Below is a small trained network, with its code and all its weights. Each question gives an input and a class and asks what happens when units are switched off, that is, made to give their printed mean instead of their output.

import numpy as np


def w(rows, s, z=0):
    codes = np.array(rows[::2]) - 128.0
    scale = np.full(codes.shape[1], s)
    scale[-1] = z or s
    return codes * scale


def norm(h):
    return h / np.sqrt((h * h).mean(-1, keepdims=True) + 1e-5)


def f(y):
    return y / 2 * (1 + np.tanh(0.7978845608 * (y + 0.044715 * y**3)))


def log_softmax(a):
    a = a - a.max(-1, keepdims=True)
    return a - np.log(np.exp(a).sum(-1, keepdims=True))


def net(x, mask):
    res = np.array(x, float).reshape(1, 5) / 4 @ E
    u = 0
    for l in range(4):
        y = f(norm(res) @ A[l][:, :-1].T + A[l][:, -1])
        res = res + np.where(mask[u : u + 7], y, B[l][:, -1]) @ B[l][:, :-1]
        u += 7
    return log_softmax(norm(res)[-1] @ U[:, :-1].T + U[:, -1])


A, B = {}, {}
E = w([
[74,192,176,161,97,87,94,34,132,161],'x0',
[167,83,156,135,168,167,118,119,143,254],'x1',
[60,27,197,223,12,135,125,183,92,163],'x2',
[142,233,86,95,36,143,206,174,33,212],'x3',
[163,113,136,158,91,205,200,72,133,91],'x4',
],0.0075)
A[0] = w([
[119,152,42,220,131,62,177,111,102,51,135],'L0N0',
[117,89,105,118,182,3,92,192,63,156,144],'L0N1',
[108,123,132,54,229,84,164,74,67,109,47],'L0N2',
[148,130,113,164,98,238,141,88,135,93,114],'L0N3',
[217,107,174,110,89,189,34,111,175,200,216],'L0N4',
[165,170,168,158,102,151,102,183,79,168,205],'L0N5',
[162,89,135,76,179,184,154,237,101,108,5],'L0N6',
],0.0063,0.0022)
B[0] = w([
[159,110,72,185,150,152,65,140,130,166,193],'L0N0',
[75,135,138,91,105,255,113,145,191,99,227],'L0N1',
[129,151,151,96,150,194,102,130,75,106,197],'L0N2',
[34,178,148,40,131,230,74,133,150,116,191],'L0N3',
[118,140,56,168,148,131,83,123,108,94,253],'L0N4',
[158,125,78,83,122,121,89,117,84,125,218],'L0N5',
[32,159,193,185,202,82,225,143,80,144,199],'L0N6',
],0.0094,0.0034)
A[1] = w([
[121,87,69,107,135,97,177,134,122,52,116],'L1N0',
[120,185,167,156,113,97,115,38,140,155,76],'L1N1',
[146,143,118,135,65,84,133,173,154,38,118],'L1N2',
[165,71,131,111,154,155,146,112,167,254,149],'L1N3',
[189,116,176,172,144,162,128,139,101,134,111],'L1N4',
[79,149,148,89,114,85,72,140,159,189,3],'L1N5',
[130,62,145,172,52,89,134,153,158,157,84],'L1N6',
],0.0084,0.0022)
B[1] = w([
[78,132,169,187,154,94,158,97,120,200,186],'L1N0',
[84,117,156,129,190,85,254,217,57,42,254],'L1N1',
[118,202,102,189,154,136,66,81,125,160,174],'L1N2',
[99,243,81,228,107,113,119,118,145,28,241],'L1N3',
[48,157,154,121,100,106,97,132,152,95,132],'L1N4',
[37,163,176,94,103,153,177,203,137,61,200],'L1N5',
[220,166,167,94,190,136,107,133,72,83,224],'L1N6',
],0.0092,0.0023)
A[2] = w([
[113,141,117,62,105,96,154,145,75,66,252],'L2N0',
[145,76,179,218,74,145,146,205,83,162,123],'L2N1',
[152,111,145,178,81,193,220,3,143,111,121],'L2N2',
[143,124,98,28,158,131,158,113,153,151,103],'L2N3',
[152,3,194,102,157,65,74,56,182,124,71],'L2N4',
[134,29,168,124,61,173,59,170,80,138,96],'L2N5',
[134,199,103,233,107,117,121,110,159,97,112],'L2N6',
],0.0073,0.0038)
B[2] = w([
[155,43,144,177,144,143,126,136,178,150,253],'L2N0',
[138,187,144,120,142,55,129,106,148,69,196],'L2N1',
[72,153,149,86,128,128,75,255,187,120,168],'L2N2',
[174,118,172,152,89,148,97,133,131,80,157],'L2N3',
[97,70,116,143,62,106,158,68,194,159,163],'L2N4',
[197,151,188,136,129,129,67,114,118,90,175],'L2N5',
[118,118,77,158,151,78,81,147,124,143,190],'L2N6',
],0.011,0.0054)
A[3] = w([
[143,60,153,227,120,176,43,82,125,135,253],'L3N0',
[228,176,117,138,32,96,163,165,99,254,49],'L3N1',
[151,148,103,66,49,132,126,210,124,141,145],'L3N2',
[49,148,138,128,136,60,213,106,125,82,198],'L3N3',
[211,152,86,39,189,125,198,89,187,134,140],'L3N4',
[149,179,115,79,78,114,212,155,100,151,116],'L3N5',
[192,158,172,104,192,136,128,66,120,114,175],'L3N6',
],0.0083,0.0031)
B[3] = w([
[150,167,74,71,103,141,202,104,91,193,255],'L3N0',
[106,57,97,118,135,134,192,10,192,91,200],'L3N1',
[115,91,147,84,144,123,88,75,181,166,178],'L3N2',
[195,59,114,124,179,173,174,160,83,201,208],'L3N3',
[120,97,192,169,60,61,70,110,96,76,202],'L3N4',
[91,95,166,163,202,104,104,124,190,119,173],'L3N5',
[146,161,151,133,2,75,175,175,84,201,209],'L3N6',
],0.0087,0.0057)
U = w([
[227,170,207,134,49,51,93,103,92,71,137],'0',
[102,41,101,121,123,116,163,27,218,159,133],'1',
[117,89,182,182,201,103,204,219,95,117,132],'2',
[61,158,150,60,99,200,48,207,191,102,135],'3',
[106,192,7,218,144,112,64,114,69,135,122],'4',
[182,108,115,74,88,182,166,142,58,207,136],'5',
[141,93,77,75,83,95,140,181,116,114,5],'6',
],0.017,0.026)

Each question gives the input, the list of numbers given to net, and the class t.
The units are the neurons (one row each of A and B). Each row of codes is followed by its name. A weight is (code - 128) times the scale printed after its matrix; where a second scale follows, it is the last column's (A, B and U).
mask holds one flag per neuron, layer by layer. A switched-off neuron (its flag False) gives its mean, the last column of its row in B, instead of its output. The means were averaged over made-up inputs and are rounded, as every weight is.
A unit's drop is (log p(t) with every unit on - log p(t) with that unit switched off) / (log p(t) with every unit on - log p(t) with every unit switched off).
The circuit of an input: a set's keep is (log p(t) with only the set's units on - log p(t) with every unit switched off) / (log p(t) with every unit on - log p(t) with every unit switched off). Starting from the 12 units with the biggest drops (on a tie, the unit counted first), units are removed one at a time, each time the one whose removal leaves the highest keep (on an exact tie, the one counted first), for as long as the keep stays at least 0.8.
units of the circuit, in order: the units of the circuit, biggest drop first
most important unit: the unit with the biggest drop
k most important neurons: the k neurons with the biggest drops, biggest first
drop when u is switched off: that unit's drop, to one decimal
input [-6,6,-4,-5,2], class 2: 3 most important neurons	[L0N6 L0N0 L1N2]
input [-6,3,8,-3,-7], class 0: most important unit	L2N5
input [-6,-6,8,-3,-8], class 0: 4 most important neurons	[L2N5 L0N3 L2N1 L1N6]
input [7,-1,-3,-4,8], class 3: 2 most important neurons	[L2N2 L0N3]
input [-5,-8,-8,5,0], class 0: 4 most important neurons	[L3N4 L0N4 L1N3 L0N2]
input [4,-4,-4,3,6], class 3: 2 most important neurons	[L2N2 L0N6]
input [6,7,6,-2,8], class 3: 2 most important neurons	[L2N2 L0N3]
input [4,-7,2,7,8], class 3: 3 most important neurons	[L2N2 L0N3 L0N4]
input [7,-3,6,-4,6], class 2: 2 most important neurons	[L1N1 L0N1]
input [-5,-8,-8,4,-6], class 0: 4 most important neurons	[L3N4 L0N4 L1N3 L0N2]
input [3,-3,-5,-3,-6], class 3: 4 most important neurons	[L0N1 L1N5 L2N1 L2N5]
input [3,5,-7,2,7], class 0: 2 most important neurons	[L3N4 L0N1]
input [8,6,8,-6,8], class 0: units of the circuit, in order	[L2N5 L1N6]
input [7,7,5,-3,-2], class 2: most important neuron	[L1N1]
input [-1,-4,2,-6,-5], class 1: units of the circuit, in order	[L2N4 L1N3]
input [1,-8,-7,-2,7], class 4: 4 most important neurons	[L0N0 L0N1 L2N6 L1N2]
input [4,-1,-3,-5,-7], class 3: 2 most important neurons	[L0N1 L1N5]
input [2,-2,5,-2,-8], class 3: drop when L1N5 is switched off	0.1
input [-2,5,-4,-4,-7], class 3: drop when L0N1 is switched off	0.8
input [6,-8,3,7,4], class 4: most important unit	L1N2
input [-4,-3,1,8,-8], class 1: drop when L3N1 is switched off	0.2
input [6,3,-1,6,2], class 1: drop when L0N5 is switched off	1.0
